Below are the code and all the weights of a small trained network. Each question names an input and a target symbol and asks about switching units off, where a switched-off unit gives its printed mean instead of its output.

import numpy as np


def w(rows, s, z=0):
    codes = np.array(rows[::2]) - 128.0
    scale = np.full(codes.shape[1], s)
    scale[-1] = z or s
    return codes * scale


def f(y):
    return y / 2 * (1 + np.tanh(0.7978845608 * (y + 0.044715 * y**3)))


def softmax(a):
    e = np.exp(a - a.max(-1, keepdims=True))
    return e / e.sum(-1, keepdims=True)


def log_softmax(a):
    a = a - a.max(-1, keepdims=True)
    return a - np.log(np.exp(a).sum(-1, keepdims=True))


def net(x, mask):
    ids = ['ΓΘΛαβεζημ'.index(c) for c in x.split()]
    T = len(ids)
    res = E[ids] + P[:T]
    u = 0
    for l in range(3):
        q, k, v = (res @ M[l].T for M in (Q, K, V))
        z = softmax(np.where(np.tri(T) > 0, q @ k.T / 2**0.5, -1e9)) @ v
        res = res + np.where(mask[u], z, O[l][:, -1]) @ O[l][:, :-1]
        u += 1
        y = f(res @ A[l][:, :-1].T + A[l][:, -1])
        res = res + np.where(mask[u : u + 4], y, B[l][:, -1]) @ B[l][:, :-1]
        u += 4
    return log_softmax(res[-1] @ U[:, :-1].T + U[:, -1])


Q, K, V, O, A, B = {}, {}, {}, {}, {}, {}
E = w([
[166,158,98,118],'Γ',
[193,183,96,147],'Θ',
[131,139,121,118],'Λ',
[102,142,151,127],'α',
[130,117,119,120],'β',
[86,161,136,156],'ε',
[87,67,102,128],'ζ',
[108,247,138,200],'η',
[105,215,128,164],'μ',
],0.015)
P = w([
[48,76,166,171],'0',
[176,109,91,111],'1',
[89,148,189,42],'2',
[232,63,156,177],'3',
[162,204,40,159],'4',
[83,180,245,72],'5',
[247,97,175,160],'6',
],0.012)
Q[0] = w([
[184,162,49,105],'0.h0',
[12,138,219,2],'0.h0',
],0.0049)
K[0] = w([
[54,95,253,34],'0.h0',
[134,30,106,72],'0.h0',
],0.0058)
V[0] = w([
[204,154,10,253],'0.h0',
[247,143,172,28],'0.h0',
],0.004)
O[0] = w([
[216,121,139,178,137],'0.h0',
[183,197,254,110,3],'0.h0',
],0.0082,0.0013)
A[0] = w([
[99,138,179,158,211],'0.n0',
[149,87,151,116,54],'0.n1',
[171,104,162,39,6],'0.n2',
[245,128,88,126,176],'0.n3',
],0.013,0.0014)
B[0] = w([
[2,144,124,150,167],'0.n0',
[204,120,162,206,131],'0.n1',
[217,209,222,181,151],'0.n2',
[52,92,168,135,254],'0.n3',
],0.0075,0.0066)
Q[1] = w([
[152,107,255,127],'1.h0',
[112,82,134,157],'1.h0',
],0.0078)
K[1] = w([
[210,93,76,254],'1.h0',
[79,66,110,150],'1.h0',
],0.0086)
V[1] = w([
[137,237,8,115],'1.h0',
[210,119,1,211],'1.h0',
],0.0059)
O[1] = w([
[6,140,255,47,11],'1.h0',
[77,30,130,203,38],'1.h0',
],0.0078,0.0013)
A[1] = w([
[115,92,145,212,247],'1.n0',
[170,42,79,137,217],'1.n1',
[172,88,253,61,253],'1.n2',
[39,113,254,23,159],'1.n3',
],0.0066,0.0033)
B[1] = w([
[22,126,166,92,253],'1.n0',
[104,199,169,34,205],'1.n1',
[37,80,151,43,221],'1.n2',
[52,255,75,125,240],'1.n3',
],0.0078,0.0042)
Q[2] = w([
[191,97,49,195],'2.h0',
[157,254,16,198],'2.h0',
],0.0069)
K[2] = w([
[63,90,23,2],'2.h0',
[137,218,111,74],'2.h0',
],0.0043)
V[2] = w([
[156,196,177,167],'2.h0',
[112,192,133,248],'2.h0',
],0.011)
O[2] = w([
[27,110,244,33,124],'2.h0',
[236,11,72,2,255],'2.h0',
],0.0069,0.0043)
A[2] = w([
[209,100,58,82,83],'2.n0',
[119,189,130,234,254],'2.n1',
[254,170,53,211,139],'2.n2',
[95,152,138,29,30],'2.n3',
],0.009,0.0059)
B[2] = w([
[248,123,156,182,140],'2.n0',
[100,42,137,80,227],'2.n1',
[102,246,227,165,164],'2.n2',
[192,70,118,231,253],'2.n3',
],0.013,0.0062)
U = w([
[67,79,97,63,176],'Γ',
[120,112,160,91,176],'Θ',
[131,142,156,98,117],'Λ',
[167,172,130,158,83],'α',
[95,175,108,178,160],'β',
[156,141,100,249,146],'ε',
[96,167,161,213,3],'ζ',
[186,62,109,205,19],'η',
[176,126,86,119,108],'μ',
],0.013,0.0063)

Each question gives the input, a string of symbols that net reads in full, and the target symbol t.
The units are the heads (2 rows each of Q, K, V and O) and the neurons (one row each of A and B). Each row of codes is followed by its name. A weight is (code - 128) times the scale printed after its matrix; where a second scale follows, it is the last column's (O, A, B and U).
mask holds one flag per unit, layer by layer, with each layer's heads first. A switched-off unit (its flag False) gives its mean, the last column of its rows in O or B, instead of its output. The means were averaged over made-up inputs and are rounded, as every weight is.
A unit's drop is (log p(t) with every unit on - log p(t) with that unit switched off) / (log p(t) with every unit on - log p(t) with every unit switched off).
The circuit of an input: a set's keep is (log p(t) with only the set's units on - log p(t) with every unit switched off) / (log p(t) with every unit on - log p(t) with every unit switched off). Starting from the 12 units with the biggest drops (on a tie, the unit counted first), units are removed one at a time, each time the one whose removal leaves the highest keep (on an exact tie, the one counted first), for as long as the keep stays at least 0.8.
units of the circuit, in order: the units of the circuit, biggest drop first
unit that matters most: the unit with the biggest drop
k most important neurons: the k neurons with the biggest drops, biggest first
k most important neurons of layer l: the k neurons of layer l with the biggest drops, biggest first
input Γ Θ β ζ ζ, target β: units of the circuit, in order	2.h0, 2.n2, 1.h0
input μ β Γ β ε, target Γ: units of the circuit, in order	2.n1, 2.n3
input α Θ ζ Γ Γ, target ζ: 2 most important neurons	2.n2, 1.n3
input μ Γ Λ, target ε: units of the circuit, in order	2.n3, 1.n3
input Λ β ε, target β: 2 most important neurons	1.n3, 2.n3
input μ Λ α, target ε: units of the circuit, in order	2.n3, 1.n3
input Γ Γ ζ Θ β, target ζ: units of the circuit, in order	2.n2, 2.h0, 1.h0, 1.n3
input β Λ α Θ Λ, target α: units of the circuit, in order	1.h0, 2.n2, 2.n0
input Λ η ζ, target η: most important neuron of layer 2	2.n3
input Λ Λ η μ, target Γ: units of the circuit, in order	2.n3, 2.n2, 0.n2
input μ η α Γ η ε, target η: units of the circuit, in order	2.n3, 2.h0
input Γ Λ β ζ ζ, target β: units of the circuit, in order	2.h0, 2.n3
input Θ Γ η, target η: 2 most important neurons	2.n3, 1.n3
input η ε η η Γ, target η: unit that matters most	2.h0
input ζ η ε Θ, target Γ: units of the circuit, in order	0.n3, 2.n3
input α α α Γ, target Γ: 3 most important neurons	0.n3, 2.n3, 2.n2
input α Θ β α Θ α, target ζ: 2 most important neurons	2.n3, 0.n0
input η β ζ μ Λ, target ζ: units of the circuit, in order	2.n2, 0.h0, 1.n2, 1.h0
input η Λ β ε, target Γ: 2 most important neurons	2.n3, 1.n0
input Γ ε μ α μ β, target ε: unit that matters most	2.n3
input ε Γ η ε β, target η: units of the circuit, in order	2.h0, 1.n3, 0.n0, 2.n0
input ε Γ Θ η Γ μ α, target Γ: 2 most important neurons	1.n2, 2.n0
input Γ ζ η μ η, target η: 2 most important neurons	2.n3, 0.n0
